Below is a small trained network, with its code and all its weights. Each question gives an input and a class and asks what happens when units are switched off, that is, made to give their printed mean instead of their output.

import numpy as np


def w(rows, s, z=0):
    codes = np.array(rows[::2]) - 128.0
    scale = np.full(codes.shape[1], s)
    scale[-1] = z or s
    return codes * scale


def f(y):
    return np.maximum(y, 0)


def log_softmax(a):
    a = a - a.max(-1, keepdims=True)
    return a - np.log(np.exp(a).sum(-1, keepdims=True))


def net(x, mask):
    res = np.array(x, float).reshape(1, 6) / 4 @ E
    y = f(res @ A[0][:, :-1].T + A[0][:, -1])
    res = res + np.where(mask, y, B[0][:, -1]) @ B[0][:, :-1]
    return log_softmax(res[-1] @ U[:, :-1].T + U[:, -1])


A, B = {}, {}
E = w([
[127,127,127,129],'x0',
[209,153,87,24],'x1',
[114,127,254,74],'x2',
[128,129,126,128],'x3',
[49,252,103,118],'x4',
[129,128,128,128],'x5',
],0.0096)
A[0] = w([
[126,114,77,161,73],'N1',
[85,199,94,114,94],'N2',
[188,2,102,145,98],'N3',
[203,142,59,53,54],'N4',
[86,113,125,145,2],'N5',
[96,102,111,173,85],'N6',
[129,97,126,115,130],'N7',
[165,139,104,94,84],'N8',
[107,180,109,136,88],'N9',
[157,139,81,163,66],'N10',
[135,145,134,132,164],'N11',
[133,107,2,166,81],'N12',
[127,137,201,107,97],'N13',
[130,116,115,70,74],'N14',
[118,114,179,85,60],'N15',
[106,173,110,122,104],'N16',
[106,177,103,140,141],'N17',
[123,114,85,149,46],'N18',
[138,118,43,158,45],'N19',
[119,132,197,91,6],'N20',
[99,171,101,118,128],'N21',
[82,96,137,237,37],'N22',
],0.02,0.005)
B[0] = w([
[132,147,160,96,176],'N1',
[177,104,53,139,220],'N2',
[232,105,10,154,252],'N3',
[1,81,134,162,219],'N4',
[86,120,108,117,149],'N5',
[60,133,110,127,179],'N6',
[145,134,104,141,152],'N7',
[71,109,124,141,167],'N8',
[164,100,95,135,186],'N9',
[143,149,174,108,172],'N10',
[132,139,118,129,146],'N11',
[161,194,216,88,239],'N12',
[147,172,175,98,195],'N13',
[88,125,151,178,159],'N14',
[143,162,171,97,179],'N15',
[163,105,97,142,182],'N16',
[169,132,80,131,196],'N17',
[130,159,146,114,160],'N18',
[143,165,188,85,197],'N19',
[145,164,181,82,185],'N20',
[174,97,101,153,191],'N21',
[17,62,132,154,229],'N22',
],0.034,0.015)
U = w([
[192,124,31,148,122],'0',
[132,208,185,79,240],'1',
[2,105,106,165,1],'2',
],0.0073,0.0039)

Each question gives the input, the list of numbers given to net, and the class t.
The units are the neurons (one row each of A and B). Each row of codes is followed by its name. A weight is (code - 128) times the scale printed after its matrix; where a second scale follows, it is the last column's (A, B and U).
mask holds one flag per neuron, in row order. A switched-off neuron (its flag False) gives its mean, the last column of its row in B, instead of its output. The means were averaged over made-up inputs and are rounded, as every weight is.
A unit's drop is (log p(t) with every unit on - log p(t) with that unit switched off) / (log p(t) with every unit on - log p(t) with every unit switched off).
The circuit of an input: a set's keep is (log p(t) with only the set's units on - log p(t) with every unit switched off) / (log p(t) with every unit on - log p(t) with every unit switched off). Starting from the 12 units with the biggest drops (on a tie, the unit counted first), units are removed one at a time, each time the one whose removal leaves the highest keep (on an exact tie, the one counted first), for as long as the keep stays at least 0.8.
circuit, biggest first: the units of the circuit, biggest drop first
most important unit: the unit with the biggest drop
k most important neurons: the k neurons with the biggest drops, biggest first
drop when u is switched off: that unit's drop, to one decimal
input [5,5,-5,4,-1,6], class 1: most important unit => N12
input [8,8,7,2,4,6], class 2: 2 most important neurons => (N4, N12)
input [-8,6,-5,5,2,-4], class 2: 2 most important neurons => (N4, N8)
input [4,-7,-7,6,-5,1], class 1: 4 most important neurons => (N12, N19, N4, N1)
input [8,-6,-6,2,3,7], class 1: 4 most important neurons => (N12, N4, N19, N1)
input [-4,4,4,6,-1,0], class 1: 2 most important neurons => (N22, N15)
input [7,-6,6,-5,0,4], class 1: 2 most important neurons => (N4, N13)
input [1,-6,4,1,5,5], class 2: 2 most important neurons => (N3, N22)
input [2,4,-5,-1,4,-6], class 1: 3 most important neurons => (N3, N12, N19)
input [-7,6,5,1,3,-8], class 2: 3 most important neurons => (N4, N12, N19)
input [3,-7,5,4,8,-2], class 0: 2 most important neurons => (N4, N2)
input [-5,-7,-1,-6,5,1], class 2: 2 most important neurons => (N22, N3)
input [-4,3,-6,8,-4,-1], class 1: drop when N12 is switched off => 0.8
input [-8,7,-5,4,-5,-6], class 2: circuit, biggest first => (N4)
input [2,-6,-1,-6,-4,-4], class 2: drop when N22 is switched off => 2.0
input [7,-5,-8,2,3,-6], class 1: drop when N12 is switched off => 0.5
